Below is a small trained network, with its code and all its weights. Each question gives an input and a class and asks what happens when units are switched off, that is, made to give their printed mean instead of their output.

import numpy as np


def w(rows, s, z=0):
    codes = np.array(rows[::2]) - 128.0
    scale = np.full(codes.shape[1], s)
    scale[-1] = z or s
    return codes * scale


def f(y):
    return np.maximum(y, 0)


def log_softmax(a):
    a = a - a.max(-1, keepdims=True)
    return a - np.log(np.exp(a).sum(-1, keepdims=True))


def net(x, mask):
    res = np.array(x, float).reshape(1, 6) / 4 @ E
    y = f(res @ A[0][:, :-1].T + A[0][:, -1])
    res = res + np.where(mask, y, B[0][:, -1]) @ B[0][:, :-1]
    return log_softmax(res[-1] @ U[:, :-1].T + U[:, -1])


A, B = {}, {}
E = w([
[103,150,64,234,163,31],'x0',
[2,100,247,92,96,92],'x1',
[173,134,119,158,29,79],'x2',
[87,220,148,112,167,216],'x3',
[124,214,110,33,159,19],'x4',
[71,234,63,142,6,166],'x5',
],0.0064)
A[0] = w([
[173,218,80,89,133,135,214],'neuron 1',
[127,201,2,133,118,22,253],'neuron 2',
[42,70,188,143,66,125,189],'neuron 3',
[181,23,157,83,42,214,229],'neuron 4',
[45,190,48,94,179,191,177],'neuron 5',
[73,147,120,203,67,164,176],'neuron 6',
[189,84,80,185,182,147,222],'neuron 7',
[117,182,90,121,25,153,157],'neuron 8',
[84,45,218,77,200,97,220],'neuron 9',
[183,92,66,145,198,136,197],'neuron 10',
],0.0074,0.0031)
B[0] = w([
[55,206,216,43,106,133,190],'neuron 1',
[60,114,103,101,128,59,226],'neuron 2',
[79,137,127,69,90,71,206],'neuron 3',
[76,120,226,88,215,187,239],'neuron 4',
[21,146,159,104,148,225,198],'neuron 5',
[132,189,149,78,3,30,179],'neuron 6',
[176,36,210,171,121,130,212],'neuron 7',
[63,206,200,79,65,141,186],'neuron 8',
[127,201,200,66,4,43,255],'neuron 9',
[179,86,232,189,82,133,201],'neuron 10',
],0.0071,0.0086)
U = w([
[108,190,167,28,14,124,181],'0',
[255,27,179,221,149,178,174],'1',
[120,160,86,82,192,195,1],'2',
[47,108,145,100,239,227,103],'3',
[127,59,31,208,113,59,134],'4',
],0.0083,0.0033)

Each question gives the input, the list of numbers given to net, and the class t.
The units are the neurons (one row each of A and B). Each row of codes is followed by its name. A weight is (code - 128) times the scale printed after its matrix; where a second scale follows, it is the last column's (A, B and U).
mask holds one flag per neuron, in row order. A switched-off neuron (its flag False) gives its mean, the last column of its row in B, instead of its output. The means were averaged over made-up inputs and are rounded, as every weight is.
A unit's drop is (log p(t) with every unit on - log p(t) with that unit switched off) / (log p(t) with every unit on - log p(t) with every unit switched off).
The circuit of an input: a set's keep is (log p(t) with only the set's units on - log p(t) with every unit switched off) / (log p(t) with every unit on - log p(t) with every unit switched off). Starting from all 10 units, units are removed one at a time, each time the one whose removal leaves the highest keep (on an exact tie, the one counted first), for as long as the keep stays at least 0.8.
units of the circuit, in order: the units of the circuit, biggest drop first
top k neurons: the k neurons with the biggest drops, biggest first
drop when u is switched off: that unit's drop, to one decimal
input [-2,8,-7,-4,-8,-7], class 0: units of the circuit, in order -> [neuron 9]
input [6,2,-2,0,2,-6], class 4: units of the circuit, in order -> [neuron 1; neuron 4]
input [0,-8,2,-2,8,-4], class 4: units of the circuit, in order -> [neuron 9; neuron 4]
input [-5,0,-6,4,1,4], class 3: units of the circuit, in order -> [neuron 9; neuron 5]
input [-8,-4,1,3,-2,-2], class 3: units of the circuit, in order -> [neuron 4; neuron 9]
input [8,4,6,-6,7,-4], class 4: units of the circuit, in order -> [neuron 1; neuron 8; neuron 4]
input [3,-7,8,-2,-8,2], class 1: top 2 neurons -> [neuron 7; neuron 9]
input [7,-6,0,-4,0,2], class 4: units of the circuit, in order -> [neuron 9; neuron 4]
input [4,-5,4,-8,5,-3], class 4: top 2 neurons -> [neuron 2; neuron 4]
input [-5,0,-4,-8,-2,2], class 3: top 2 neurons -> [neuron 4; neuron 6]
input [8,0,0,5,-5,0], class 1: drop when neuron 1 is switched off -> 0.2
input [-6,-1,6,-2,2,-5], class 1: drop when neuron 6 is switched off -> 0.2
input [2,1,3,-1,-4,-1], class 1: drop when neuron 1 is switched off -> 0.2
input [7,-4,5,5,-4,-3], class 1: top neuron -> [neuron 7]
